Moves between units:
Buk ξ Pid
Buk ψ Fuf
Buk α Luz
Lat ξ Koz
Lat ψ Tiz
Lat α Mol
Sel ξ Zin
Sel ψ Zis
Sel α Nem
Zak ξ Zol
Zak ψ Nin
Zak α Sen
Nug ξ Gep
Nug ψ Nok
Nug α Keb
Vib ξ Gof
Vib ψ Kek
Vib α Kuf
Zis ξ Zuz
Zis ψ Sel
Zis α Gep
Mor ξ Vas
Mor ψ Bif
Mor α Zol
Kuf ξ Vib
Kuf ψ Tos
Kuf α Gam
Das ξ Ras
Das ψ Fev
Das α Fal
Gep ξ Zis
Gep ψ Zin
Gep α Nug
Mam ξ Nof
Mam ψ Zuv
Mam α Zuz
Zuz ξ Mam
Zuz ψ Nem
Zuz α Zis
Bif ξ Bod
Bif ψ Mor
Bif α Muf
Gam ξ Kuf
Gam ψ Sek
Gam α Nof
Vas ξ Lis
Vas ψ Muf
Vas α Mor
Ras ξ Sen
Ras ψ Bak
Ras α Das
Fev ξ Keb
Fev ψ Das
Fev α Bak
Keb ξ Nug
Keb ψ Fal
Keb α Fev
Tid ξ Muf
Tid ψ Lis
Tid α Mok
Zas ξ Mok
Zas ψ Luz
Zas α Fuf
Luz ξ Buk
Luz ψ Zas
Luz α Zan
Mok ξ Tid
Mok ψ Zan
Mok α Zas
Nof ξ Gam
Nof ψ Zib
Nof α Mam
Fuf ξ Zas
Fuf ψ Buk
Fuf α Fef
Muf ξ Bif
Muf ψ Vas
Muf α Tid
Nin ξ Dus
Nin ψ Zak
Nin α Bod
Tiz ξ Zad
Tiz ψ Lat
Tiz α Gof
Bod ξ Nin
Bod ψ Zol
Bod α Bif
Fef ξ Fuf
Fef ψ Pid
Fef α Zad
Lis ξ Zan
Lis ψ Tid
Lis α Vas
Zuv ξ Nem
Zuv ψ Mam
Zuv α Zib
Nem ξ Sel
Nem ψ Zuz
Nem α Zuv
Mol ξ Lat
Mol ψ Zad
Mol α Pid
Zol ξ Mor
Zol ψ Bod
Zol α Zak
Kek ξ Tos
Kek ψ Vib
Kek α Koz
Gof ξ Tiz
Gof ψ Koz
Gof α Vib
Bak ξ Fev
Bak ψ Ras
Bak α Dus
Zad ξ Fef
Zad ψ Mol
Zad α Tiz
Dus ξ Bak
Dus ψ Sen
Dus α Nin
Nok ξ Fal
Nok ψ Nug
Nok α Zin
Fal ξ Das
Fal ψ Keb
Fal α Nok
Tos ξ Sek
Tos ψ Kuf
Tos α Kek
Zin ξ Nok
Zin ψ Gep
Zin α Sel
Pid ξ Mol
Pid ψ Fef
Pid α Buk
Sek ξ Zib
Sek ψ Gam
Sek α Tos
Sen ξ Zak
Sen ψ Dus
Sen α Ras
Zan ξ Luz
Zan ψ Mok
Zan α Lis
Zib ξ Zuv
Zib ψ Nof
Zib α Sek
Koz ξ Kek
Koz ψ Gof
Koz α Lat

The rows follow the links: the fewer symbols apart two units are, the more alike their rows tend to be.

Each row is also shifted at random along 3 hidden directions that mean nothing.

Some units, each with a row of numbers:
Nof: -3	9	10	-6	-16	-1	9	-7	-2	-10	6	-15	-5	-10	-9	-6	1	2	-3	13	11	12	24	6	-28	-14	5	-13	8	1	-14	8	3	6	3	-18	-9	0	-2	-24	-21	-11	3	-8	-6	-7	7
Bod: 27	4	20	15	-13	5	8	-10	-11	-4	9	-18	1	14	-5	-3	5	-13	-9	-11	-9	25	26	-9	-11	0	21	-11	28	-16	-6	4	-4	-2	-1	12	1	3	-9	8	-11	4	-11	-18	1	9	-18
Lis: 52	-2	-9	-15	20	4	-10	9	2	16	3	5	-22	10	4	16	1	-6	5	-15	5	-5	-8	-6	27	9	3	6	-13	-3	15	-8	-13	-13	-13	5	16	23	7	26	-1	-1	1	2	-6	18	7
Tos: -8	-3	-29	12	-19	-5	1	-3	-1	-23	2	11	25	9	-3	-12	-12	7	1	12	-20	4	-7	5	-8	-7	0	-1	-1	-4	-11	1	15	0	25	16	-17	-11	2	-22	23	0	-2	-8	28	-12	-14
Zis: 5	10	-11	-15	6	0	16	-5	6	9	7	-6	-11	-15	4	6	-16	2	9	7	25	-2	2	11	6	-5	3	10	-14	13	-6	-14	9	-11	11	-24	5	9	19	-17	-10	5	9	-1	-6	10	11
Mam: -9	16	5	-10	-12	2	18	-11	5	2	3	-15	-19	-13	-19	-4	-10	-7	8	6	17	22	25	8	-22	-13	7	-15	4	3	-13	7	10	-6	16	-24	-3	4	7	-27	-18	-4	5	-4	-4	0	7
Koz: 11	4	-6	12	-18	-3	3	-22	-10	-22	16	-13	21	4	-1	-13	-6	5	-8	15	-6	7	12	-1	-15	-14	14	5	15	-8	-23	-3	5	0	12	7	-10	-11	2	-26	-1	1	-1	-19	9	0	-12
Sek: 37	-4	-34	-11	3	-9	-26	0	-8	-19	1	10	22	3	17	-7	3	27	-10	16	-6	-31	-15	5	6	-7	-6	11	-19	10	-5	-15	-12	10	-11	14	-19	-6	7	-10	11	-22	8	-2	3	-4	6
Sen: 28	-7	27	10	-10	7	-19	0	-12	-7	-6	-5	13	14	1	-5	24	1	-16	-10	-14	-3	8	-12	-13	-7	2	-8	17	-16	-4	5	-16	10	-17	16	-4	-12	-7	11	-4	-13	-17	3	-13	0	0
Zib: -8	-10	-37	-12	0	-7	-17	11	9	-9	-1	20	-9	7	-5	-4	-3	4	10	-1	-13	-13	-14	4	5	-6	-11	-9	-26	-1	4	11	-1	-6	7	10	-3	10	4	-12	15	-18	4	4	18	-10	7
Zad: 12	-20	-1	6	-4	1	-3	19	12	0	-13	22	-19	6	-20	4	3	-15	20	-17	-21	5	-17	0	-1	0	-21	-16	-9	-8	7	20	9	-14	18	3	8	5	-2	0	19	1	-18	29	14	-14	1
Fuf: -26	-9	1	-15	23	1	-21	16	9	16	-15	10	-11	-2	10	14	13	5	3	-8	11	-30	-17	-5	22	9	-16	11	-24	9	19	-7	-18	2	-20	-4	10	5	1	25	6	-9	2	23	-20	2	18
Luz: 52	14	5	2	8	6	38	-5	7	19	4	-7	-12	-12	1	13	-21	-11	12	-6	19	22	7	1	13	12	10	11	3	9	1	-12	26	-15	19	-19	14	9	9	10	-8	31	6	-8	-7	12	-7
Zuv: -11	-2	-33	-18	15	-8	-13	10	7	-3	-10	21	11	-13	14	-1	-6	23	1	10	6	-32	-23	10	12	8	-16	9	-31	19	13	-11	2	10	-7	-2	-11	-4	4	-1	16	-10	20	9	4	-11	12
Gep: -23	2	-26	-16	6	1	8	0	14	9	10	3	-33	1	-15	8	-15	-13	24	-4	9	5	-6	5	10	-9	0	-6	-17	0	-5	6	5	-30	20	-18	16	25	16	-17	0	2	-1	1	12	11	7
Fef: 60	-16	10	-5	4	2	-5	17	8	14	-15	12	-16	4	-11	13	1	-10	14	-14	1	-7	-14	2	4	0	-17	-7	-14	-1	7	11	6	-12	10	-7	14	4	5	10	8	1	-12	30	-4	-3	14
Mol: -30	13	3	-1	2	-2	7	-20	-12	-2	18	-21	2	-8	8	-6	1	0	-11	12	13	2	14	2	-1	-9	16	12	15	-4	-12	-10	-14	8	-16	-6	2	-1	2	-11	-17	2	8	-19	-4	10	-4
Tid: 14	13	37	5	0	6	14	1	-1	18	-4	-11	7	-9	6	9	0	1	-14	-6	23	9	18	-5	-4	10	10	9	7	10	4	-13	12	6	1	-15	7	-5	5	22	-18	17	1	2	-28	10	2

Start here and follow the symbols in turn, left to right. Where do you end up?
Answers are names.
9	5	-12	16	-18	-6	4	-16	-12	-27	3	-2	39	-1	6	-15	-10	12	-12	17	-12	2	-3	2	-12	-3	7	12	12	5	-21	-10	19	8	17	10	-22	-26	4	-19	12	7	3	-17	17	-4	-16
α ψ -> Gof
-4	8	30	-17	15	4	-23	0	-13	17	9	-24	-15	4	3	10	28	2	-19	-8	16	-5	27	-8	2	-8	17	-5	8	-11	6	-7	-47	9	-49	-1	14	15	-4	20	-33	-23	-2	-2	-33	19	14
ψ α ξ -> Vas
-38	-6	0	15	-23	-6	1	3	0	-24	-10	13	21	-3	-5	-20	0	5	-4	10	-25	-1	-11	0	-22	4	-14	-8	8	1	-4	11	13	15	9	13	-24	-22	-13	-14	22	0	0	2	21	-26	-11
ψ ψ ξ α -> Vib
-44	-1	-1	-10	-5	-7	-33	-5	-12	-17	3	-9	-7	4	-4	-12	29	12	-7	10	-14	-17	10	1	-19	-18	-8	-24	2	-13	-3	16	-40	16	-35	13	-8	6	-15	-17	-9	-40	-1	-5	1	-15	13
α ψ ψ -> Gam
34	-3	-11	13	4	4	10	13	6	6	-11	20	16	7	11	9	-16	2	-2	-8	-10	6	-19	-7	22	21	0	17	-7	9	11	-12	28	-5	19	11	-1	-5	4	30	21	23	2	0	7	9	-15
ψ ξ α -> Muf
-27	8	6	-5	-11	-7	-7	-7	-7	-11	3	-12	1	-5	-5	-15	12	8	-8	12	-3	-1	18	3	-25	-15	1	-21	9	-2	-8	9	-15	10	-11	-1	-15	-5	-9	-19	-11	-22	3	-7	2	-13	5
ξ α -> Gam
40	-1	-12	-18	6	-2	0	11	14	10	-8	12	-25	-15	-9	7	-6	-2	18	-2	9	-5	-6	16	-3	-2	-12	-11	-21	10	7	10	6	-8	6	-19	4	13	10	-9	-1	-8	5	15	-2	-6	17
α ξ ξ ψ -> Zis
7	16	-3	-29	14	-3	-11	-5	-4	9	13	-19	-21	-10	3	5	5	9	-1	11	33	-13	18	7	0	-18	7	-2	-11	5	-5	-7	-21	0	-22	-26	8	15	15	-18	-28	-19	8	-4	-19	7	26
ψ ξ α α -> Zuv
24	4	32	-2	4	8	17	8	7	26	-12	-2	-7	-11	0	18	-4	-4	-3	-12	21	11	11	-3	-1	8	1	3	2	8	9	-9	16	-4	8	-18	9	-2	7	23	-17	19	-4	14	-25	8	6
ξ α -> Mok
-45	-3	34	10	-10	2	-1	0	-5	-1	-6	-9	-3	-4	-9	-6	17	-6	-4	-3	-3	9	16	0	-21	-6	-5	-13	20	-10	-2	16	-6	9	-10	-2	3	-10	-13	3	-10	2	-8	11	-11	-9	2
ξ ψ ψ ψ -> Bak
49	-5	-5	20	-13	1	4	-9	-6	-8	12	-2	0	21	-10	-6	-1	-18	1	-8	-23	22	4	-7	4	-1	16	-6	19	-19	-13	9	-1	-10	12	20	3	6	-5	0	8	8	-10	-15	22	9	-23
α ξ ξ α -> Dus
42	-16	15	5	-7	4	-27	4	-11	-8	-4	-1	6	25	-3	2	21	-2	-11	-16	-16	-5	3	-14	-3	-8	2	-7	11	-20	-1	5	-19	1	-15	21	2	-3	-8	15	3	-16	-17	6	-5	3	-4
ξ ξ ξ ψ -> Muf
4	-11	-33	-5	3	0	6	-2	11	2	9	13	-25	16	-12	7	-15	-20	25	-12	-12	13	-18	3	19	-6	1	-7	-9	-12	-3	8	4	-29	25	4	15	25	8	-11	13	7	-6	-1	28	8	-9
ξ α ξ ξ -> Gep
-3	12	0	6	-6	-4	0	-21	-15	-13	18	-22	15	-2	9	-9	1	6	-13	15	7	-2	13	0	-5	-12	17	14	18	-3	-17	-12	-14	6	-13	0	-6	-8	1	-20	-13	0	5	-21	-3	6	-6
ξ ξ -> Kek
-11	4	-11	-3	17	3	18	8	9	17	2	4	-7	-4	9	14	-15	-6	7	-8	9	5	-8	-1	27	20	2	13	-7	11	14	-13	13	-7	5	-6	8	9	5	24	6	21	9	-6	0	13	-10
ξ ξ α -> Luz
-16	12	3	-9	13	4	15	-10	0	17	17	-14	-16	-8	5	9	-6	-8	5	1	17	8	9	1	14	1	15	11	3	2	2	-6	-5	-6	-7	-13	12	14	2	2	-16	13	9	-12	-9	17	0
ψ ψ ξ -> Pid
8	-17	-7	17	-8	6	6	14	7	-1	-10	21	4	22	-7	3	-10	-12	6	-18	-28	14	-12	-9	8	15	-4	-3	0	-8	6	6	21	-15	25	19	-2	5	-2	24	24	15	-12	7	19	2	-21
α α -> Zak
